Below is a small trained network, with its code and all its weights. Each question gives an input and a class and asks what happens when units are switched off, that is, made to give their printed mean instead of their output.

import numpy as np


def w(rows, s, z=0):
    codes = np.array(rows[::2]) - 128.0
    scale = np.full(codes.shape[1], s)
    scale[-1] = z or s
    return codes * scale


def norm(h):
    return h / np.sqrt((h * h).mean(-1, keepdims=True) + 1e-5)


def f(y):
    return y / 2 * (1 + np.tanh(0.7978845608 * (y + 0.044715 * y**3)))


def log_softmax(a):
    a = a - a.max(-1, keepdims=True)
    return a - np.log(np.exp(a).sum(-1, keepdims=True))


def net(x, mask):
    res = np.array(x, float).reshape(1, 3) / 4 @ E
    u = 0
    for l in range(3):
        y = f(norm(res) @ A[l][:, :-1].T + A[l][:, -1])
        res = res + np.where(mask[u : u + 10], y, B[l][:, -1]) @ B[l][:, :-1]
        u += 10
    return log_softmax(norm(res)[-1] @ U[:, :-1].T + U[:, -1])


A, B = {}, {}
E = w([
[113,150,167,183,28,156,138,126,153],'x0',
[94,74,222,81,173,141,107,74,158],'x1',
[147,142,125,248,80,93,71,118,63],'x2',
],0.0012)
A[0] = w([
[203,168,77,252,41,130,116,144,83,77],'0.n1',
[206,217,20,183,112,91,111,220,50,117],'0.n2',
[121,88,242,203,99,128,85,104,136,114],'0.n3',
[199,104,113,221,136,104,76,92,71,127],'0.n4',
[179,106,170,97,149,127,129,107,120,158],'0.n5',
[108,56,128,30,214,121,123,90,139,136],'0.n6',
[95,112,119,122,101,175,154,149,202,132],'0.n7',
[172,152,155,208,72,129,85,91,108,248],'0.n8',
[111,202,118,103,66,201,215,139,200,49],'0.n9',
[142,191,26,70,190,131,196,198,152,81],'0.n10',
],0.0024,0.0013)
B[0] = w([
[48,149,122,78,234,86,44,113,170,234],'0.n1',
[101,170,84,21,66,140,136,134,72,250],'0.n2',
[133,65,98,247,176,99,132,115,81,183],'0.n3',
[75,120,143,153,77,89,171,143,180,187],'0.n4',
[105,155,119,146,152,121,122,154,163,147],'0.n5',
[149,254,152,138,183,152,91,147,151,216],'0.n6',
[140,112,73,180,142,73,126,122,142,153],'0.n7',
[101,96,139,196,178,114,101,156,149,223],'0.n8',
[138,49,156,157,58,42,163,150,139,168],'0.n9',
[201,98,132,242,108,141,119,90,103,196],'0.n10',
],0.0025,0.002)
A[1] = w([
[145,136,75,36,113,173,167,150,79,92],'1.n1',
[122,172,158,143,212,174,129,140,169,112],'1.n2',
[86,184,122,147,93,167,95,163,72,83],'1.n3',
[75,84,174,80,51,164,173,95,194,167],'1.n4',
[8,95,113,119,54,95,119,139,89,116],'1.n5',
[168,87,121,152,36,45,222,185,166,56],'1.n6',
[173,191,188,137,85,174,166,121,183,254],'1.n7',
[67,118,159,224,167,74,52,137,135,57],'1.n8',
[146,44,136,133,4,114,227,154,179,40],'1.n9',
[173,156,53,50,127,144,161,114,88,116],'1.n10',
],0.0028,0.00087)
B[1] = w([
[127,113,216,221,99,131,151,73,107,148],'1.n1',
[141,105,164,108,170,95,64,126,145,190],'1.n2',
[112,143,140,64,162,141,165,119,111,144],'1.n3',
[192,146,21,192,133,63,169,126,81,141],'1.n4',
[104,159,86,170,203,112,75,169,149,208],'1.n5',
[160,114,174,72,187,139,153,184,151,169],'1.n6',
[65,87,81,124,190,85,145,153,110,177],'1.n7',
[145,112,118,96,71,164,204,100,142,254],'1.n8',
[172,99,124,110,161,127,126,255,171,166],'1.n9',
[147,116,181,206,90,174,140,133,146,169],'1.n10',
],0.0029,0.0018)
A[2] = w([
[129,137,162,187,106,169,94,32,90,99],'2.n1',
[90,76,163,188,93,139,97,107,156,105],'2.n2',
[65,185,18,108,94,88,89,143,90,35],'2.n3',
[182,150,141,140,4,214,197,152,44,6],'2.n4',
[81,106,209,88,130,159,67,48,135,33],'2.n5',
[101,105,88,201,52,81,171,151,135,137],'2.n6',
[190,57,162,124,182,91,183,76,132,119],'2.n7',
[138,131,123,75,132,76,174,153,179,116],'2.n8',
[43,98,87,129,171,107,115,186,198,69],'2.n9',
[211,174,142,151,73,213,141,130,94,75],'2.n10',
],0.0032,0.0017)
B[2] = w([
[142,88,85,115,86,102,164,173,147,202],'2.n1',
[150,118,156,145,122,167,202,132,65,175],'2.n2',
[93,168,80,112,97,211,138,215,118,243],'2.n3',
[131,202,184,39,121,3,216,70,90,125],'2.n4',
[193,163,154,87,99,143,134,176,141,173],'2.n5',
[127,162,188,93,217,181,124,116,142,227],'2.n6',
[67,176,86,96,58,139,80,111,100,212],'2.n7',
[98,70,107,145,125,82,126,145,78,155],'2.n8',
[203,137,142,118,51,108,167,104,57,248],'2.n9',
[181,148,33,154,70,78,153,97,108,116],'2.n10',
],0.003,0.0013)
U = w([
[153,176,194,57,223,150,35,88,187,224],'0',
[146,92,165,71,33,200,115,92,150,35],'1',
[187,51,87,138,164,72,181,254,149,176],'2',
[17,220,44,132,93,216,110,202,89,192],'3',
[75,69,82,93,146,27,107,50,104,45],'4',
[207,156,60,181,126,161,92,73,151,2],'5',
[207,205,103,110,57,39,234,74,79,123],'6',
[81,26,182,227,112,211,194,83,120,188],'7',
],0.0077,0.0023)

Each question gives the input, the list of numbers given to net, and the class t.
The units are the neurons (one row each of A and B). Each row of codes is followed by its name. A weight is (code - 128) times the scale printed after its matrix; where a second scale follows, it is the last column's (A, B and U).
mask holds one flag per neuron, layer by layer. A switched-off neuron (its flag False) gives its mean, the last column of its row in B, instead of its output. The means were averaged over made-up inputs and are rounded, as every weight is.
A unit's drop is (log p(t) with every unit on - log p(t) with that unit switched off) / (log p(t) with every unit on - log p(t) with every unit switched off).
The circuit of an input: a set's keep is (log p(t) with only the set's units on - log p(t) with every unit switched off) / (log p(t) with every unit on - log p(t) with every unit switched off). Starting from the 12 units with the biggest drops (on a tie, the unit counted first), units are removed one at a time, each time the one whose removal leaves the highest keep (on an exact tie, the one counted first), for as long as the keep stays at least 0.8.
units of the circuit, in order: the units of the circuit, biggest drop first
most important unit: the unit with the biggest drop
k most important neurons: the k neurons with the biggest drops, biggest first
k most important neurons of layer l: the k neurons of layer l with the biggest drops, biggest first
drop when u is switched off: that unit's drop, to one decimal
input [-5,2,4], class 1: units of the circuit, in order : [1.n4; 1.n8; 1.n7]
input [5,-7,-7], class 2: units of the circuit, in order : [0.n9; 1.n9]
input [-7,0,2], class 6: units of the circuit, in order : [0.n1; 1.n5; 1.n9]
input [-6,-2,-2], class 6: units of the circuit, in order : [0.n1; 0.n8; 1.n10; 2.n4]
input [-4,1,8], class 3: most important unit : 2.n3
input [6,0,4], class 7: 2 most important neurons of layer 0 : [0.n8; 0.n3]
input [4,8,-1], class 1: 4 most important neurons : [0.n3; 0.n2; 0.n4; 2.n7]
input [-2,-1,-3], class 5: 3 most important neurons : [0.n10; 0.n1; 0.n2]
input [-2,-1,-5], class 0: 2 most important neurons : [0.n2; 0.n6]
input [5,2,-7], class 2: 2 most important neurons of layer 0 : [0.n1; 0.n9]
input [8,5,-6], class 2: 2 most important neurons : [0.n1; 1.n9]
input [5,6,-5], class 4: 2 most important neurons : [1.n4; 0.n4]
input [3,6,-8], class 4: 3 most important neurons : [1.n4; 0.n1; 1.n7]
input [-5,6,8], class 7: most important unit : 0.n3
input [-4,7,7], class 7: 2 most important neurons : [0.n3; 0.n2]
input [-3,7,4], class 1: 3 most important neurons of layer 1 : [1.n8; 1.n5; 1.n6]
input [-2,-2,-4], class 5: 2 most important neurons of layer 2 : [2.n9; 2.n3]
input [5,8,-8], class 4: 3 most important neurons : [1.n4; 0.n1; 1.n7]
input [6,-6,-4], class 2: drop when 0.n9 is switched off : 0.3
input [-6,-5,4], class 3: drop when 0.n1 is switched off : 0.3
input [-6,-6,-1], class 6: drop when 2.n4 is switched off : 0.1
input [-6,0,7], class 3: drop when 2.n3 is switched off : 0.1
input [-4,-5,-3], class 6: most important neuron : [2.n4]
